Here is a tiny trained network, its code and every weight. The questions are about switching its units off for an input and a class, where a switched-off unit gives its printed mean instead of its output.

import numpy as np


def w(rows, s, z=0):
    codes = np.array(rows[::2]) - 128.0
    scale = np.full(codes.shape[1], s)
    scale[-1] = z or s
    return codes * scale


def f(y):
    return np.maximum(y, 0)


def log_softmax(a):
    a = a - a.max(-1, keepdims=True)
    return a - np.log(np.exp(a).sum(-1, keepdims=True))


def net(x, mask):
    res = np.array(x, float).reshape(1, 7) / 4 @ E
    y = f(res @ A[0][:, :-1].T + A[0][:, -1])
    res = res + np.where(mask, y, B[0][:, -1]) @ B[0][:, :-1]
    return log_softmax(res[-1] @ U[:, :-1].T + U[:, -1])


A, B = {}, {}
E = w([
[123,126,146,208,138,101,216,245,93,53],'x0',
[189,227,32,141,144,128,160,96,83,114],'x1',
[92,185,136,135,210,98,103,169,189,48],'x2',
[102,110,122,175,138,73,89,139,123,144],'x3',
[98,92,61,104,196,143,215,129,169,179],'x4',
[180,62,111,26,130,55,105,157,101,69],'x5',
[97,80,90,98,145,224,48,142,24,124],'x6',
],0.011)
A[0] = w([
[108,118,99,136,97,113,138,191,103,62,160],'neuron 0',
[144,92,87,81,91,99,140,186,136,111,75],'neuron 1',
[163,97,107,58,181,55,98,82,108,134,112],'neuron 2',
[128,185,147,136,101,133,71,115,141,44,140],'neuron 3',
[127,144,149,80,99,30,207,121,191,150,92],'neuron 4',
[206,174,67,148,166,122,127,116,119,124,79],'neuron 5',
[105,73,166,124,113,131,156,183,120,113,108],'neuron 6',
[158,163,197,159,90,154,114,125,92,137,143],'neuron 7',
[144,135,162,90,108,147,79,115,173,165,124],'neuron 8',
[88,77,107,117,182,120,185,154,126,176,47],'neuron 9',
[106,134,116,131,201,151,120,132,170,54,171],'neuron 10',
[116,168,126,95,182,138,92,161,167,91,157],'neuron 11',
[100,93,121,104,172,183,97,136,45,79,85],'neuron 12',
[116,144,149,61,112,164,94,36,146,49,187],'neuron 13',
[79,202,164,193,148,187,130,125,151,172,134],'neuron 14',
[153,145,91,144,119,165,132,140,151,158,119],'neuron 15',
[75,154,115,152,139,191,107,140,98,142,117],'neuron 16',
[167,89,106,78,142,62,125,160,96,101,66],'neuron 17',
[142,139,133,135,117,120,184,198,107,141,157],'neuron 18',
[109,118,88,87,171,179,97,176,107,115,117],'neuron 19',
[135,137,113,110,201,157,169,145,119,185,62],'neuron 20',
[179,120,154,153,131,147,120,143,90,98,220],'neuron 21',
[131,182,148,137,150,84,169,133,210,88,150],'neuron 22',
[133,92,115,172,111,145,199,180,91,74,157],'neuron 23',
[167,181,171,118,68,74,160,100,187,148,121],'neuron 24',
[165,142,68,144,143,117,144,129,120,136,177],'neuron 25',
[160,81,96,125,11,124,193,145,76,200,251],'neuron 26',
[94,128,86,127,206,141,166,146,160,155,106],'neuron 27',
[69,67,228,99,155,155,135,127,169,172,126],'neuron 28',
[146,176,45,154,129,120,124,107,100,115,79],'neuron 29',
[61,105,168,119,35,115,118,124,125,77,43],'neuron 30',
[73,118,85,53,181,127,193,178,147,194,107],'neuron 31',
[54,82,190,93,134,141,143,159,174,146,63],'neuron 32',
[124,139,158,40,164,72,135,125,93,78,69],'neuron 33',
[182,145,167,162,69,120,124,179,136,101,95],'neuron 34',
[77,120,89,93,129,112,192,168,150,138,50],'neuron 35',
],0.011,0.0029)
B[0] = w([
[90,137,106,147,130,126,95,122,125,195,202],'neuron 0',
[108,143,93,172,63,122,179,159,125,142,185],'neuron 1',
[154,151,65,124,84,126,159,117,167,173,227],'neuron 2',
[115,104,161,56,120,2,121,143,68,118,204],'neuron 3',
[168,82,155,122,171,173,125,122,105,182,239],'neuron 4',
[193,128,105,163,156,192,88,167,146,54,204],'neuron 5',
[138,163,84,148,86,160,43,143,177,117,183],'neuron 6',
[142,128,180,90,103,67,153,121,43,121,192],'neuron 7',
[118,225,75,116,172,124,94,155,153,158,195],'neuron 8',
[118,143,132,59,168,29,106,142,52,93,201],'neuron 9',
[96,99,151,99,93,100,71,74,178,106,217],'neuron 10',
[48,69,176,168,103,103,126,46,220,92,207],'neuron 11',
[135,71,142,131,199,186,174,169,105,185,215],'neuron 12',
[95,174,128,147,144,119,143,102,128,157,220],'neuron 13',
[126,99,51,159,16,50,232,150,129,163,239],'neuron 14',
[150,158,120,122,109,119,139,134,167,96,168],'neuron 15',
[126,70,136,146,133,143,201,146,159,185,193],'neuron 16',
[167,95,101,203,52,105,209,152,126,167,210],'neuron 17',
[72,128,118,105,128,189,75,145,180,180,200],'neuron 18',
[126,48,155,178,169,165,154,124,116,140,201],'neuron 19',
[128,151,122,90,141,62,128,132,92,100,189],'neuron 20',
[96,159,134,99,176,105,106,65,111,128,177],'neuron 21',
[108,93,146,145,140,162,134,127,123,138,246],'neuron 22',
[100,183,54,102,126,127,59,89,214,185,228],'neuron 23',
[117,49,140,143,213,171,130,158,107,189,226],'neuron 24',
[139,136,118,166,134,130,74,151,162,45,189],'neuron 25',
[125,50,181,83,100,76,86,68,223,63,253],'neuron 26',
[146,103,146,130,121,25,131,112,74,104,214],'neuron 27',
[200,169,124,195,87,176,108,151,139,45,213],'neuron 28',
[206,133,156,140,160,182,93,218,185,47,199],'neuron 29',
[156,154,144,138,134,106,99,183,75,123,169],'neuron 30',
[92,213,153,68,133,58,113,110,46,135,230],'neuron 31',
[194,179,145,163,151,181,93,209,170,84,195],'neuron 32',
[121,139,127,155,23,115,183,156,118,147,202],'neuron 33',
[111,151,111,110,148,144,91,131,53,162,187],'neuron 34',
[143,141,151,129,184,75,146,121,115,137,193],'neuron 35',
],0.0066,0.014)
U = w([
[120,133,99,143,42,119,244,145,133,145,79],'0',
[179,168,135,138,145,164,112,174,138,47,65],'1',
[120,53,167,125,208,159,173,131,110,181,87],'2',
[118,165,157,75,136,65,124,109,47,111,99],'3',
[86,74,162,110,95,118,120,53,177,90,254],'4',
[84,204,62,110,137,148,90,84,163,192,145],'5',
],0.012,0.003)

Each question gives the input, the list of numbers given to net, and the class t.
The units are the neurons (one row each of A and B). Each row of codes is followed by its name. A weight is (code - 128) times the scale printed after its matrix; where a second scale follows, it is the last column's (A, B and U).
mask holds one flag per neuron, in row order. A switched-off neuron (its flag False) gives its mean, the last column of its row in B, instead of its output. The means were averaged over made-up inputs and are rounded, as every weight is.
A unit's drop is (log p(t) with every unit on - log p(t) with that unit switched off) / (log p(t) with every unit on - log p(t) with every unit switched off).
The circuit of an input: a set's keep is (log p(t) with only the set's units on - log p(t) with every unit switched off) / (log p(t) with every unit on - log p(t) with every unit switched off). Starting from the 12 units with the biggest drops (on a tie, the unit counted first), units are removed one at a time, each time the one whose removal leaves the highest keep (on an exact tie, the one counted first), for as long as the keep stays at least 0.8.
circuit, biggest first: the units of the circuit, biggest drop first
unit that matters most: the unit with the biggest drop
top k neurons: the k neurons with the biggest drops, biggest first
input [1,3,7,8,-5,-1,8], class 2: unit that matters most => neuron 12
input [8,7,-1,6,4,5,2], class 5: top 2 neurons => [neuron 23; neuron 0]
input [-6,-1,-8,-5,-8,3,5], class 3: top 2 neurons => [neuron 7; neuron 8]
input [-5,5,-6,-7,7,2,-5], class 3: circuit, biggest first => [neuron 31; neuron 20]
input [5,-8,6,-7,-8,8,7], class 0: circuit, biggest first => [neuron 33; neuron 17]
input [-2,2,-5,7,-3,-1,3], class 4: top 3 neurons => [neuron 26; neuron 31; neuron 24]
input [2,6,3,-3,4,6,-7], class 2: top 4 neurons => [neuron 4; neuron 24; neuron 14; neuron 22]
input [7,7,-4,8,2,-2,-5], class 1: circuit, biggest first => [neuron 29; neuron 5]
input [6,4,7,1,5,-3,-5], class 4: circuit, biggest first => [neuron 10; neuron 11]
input [-3,6,3,-2,8,7,-1], class 3: top 4 neurons => [neuron 31; neuron 14; neuron 9; neuron 27]
input [4,-8,-8,4,8,-2,-6], class 1: circuit, biggest first => [neuron 32; neuron 28]
input [4,-8,-7,7,0,1,-3], class 1: circuit, biggest first => [neuron 32; neuron 28]
input [5,6,6,6,-7,-5,-2], class 3: top 2 neurons => [neuron 3; neuron 34]
input [-5,-7,5,8,8,3,-4], class 3: circuit, biggest first => [neuron 31]
input [-6,5,6,-8,-5,0,5], class 4: top 2 neurons => [neuron 11; neuron 3]
input [-6,-7,-4,-4,5,8,8], class 0: circuit, biggest first => [neuron 2; neuron 17]
input [-4,-5,8,1,-5,8,-3], class 0: circuit, biggest first => [neuron 33; neuron 17]
input [8,-4,-7,-6,8,-4,2], class 3: circuit, biggest first => [neuron 9; neuron 31]
input [-7,8,-4,-5,0,-4,-1], class 1: circuit, biggest first => [neuron 29; neuron 5]
input [4,-4,5,-5,-3,1,2], class 4: top 4 neurons => [neuron 11; neuron 10; neuron 8; neuron 29]
input [4,1,5,-3,0,4,-1], class 4: circuit, biggest first => [neuron 11]
input [0,5,-7,8,-6,-8,5], class 0: top 2 neurons => [neuron 14; neuron 16]
input [-6,8,8,6,-5,5,6], class 1: top 3 neurons => [neuron 29; neuron 5; neuron 26]
input [2,-3,3,6,7,-6,0], class 3: top 3 neurons => [neuron 9; neuron 31; neuron 27]
input [3,-8,-6,-2,5,6,8], class 1: top 3 neurons => [neuron 28; neuron 6; neuron 32]
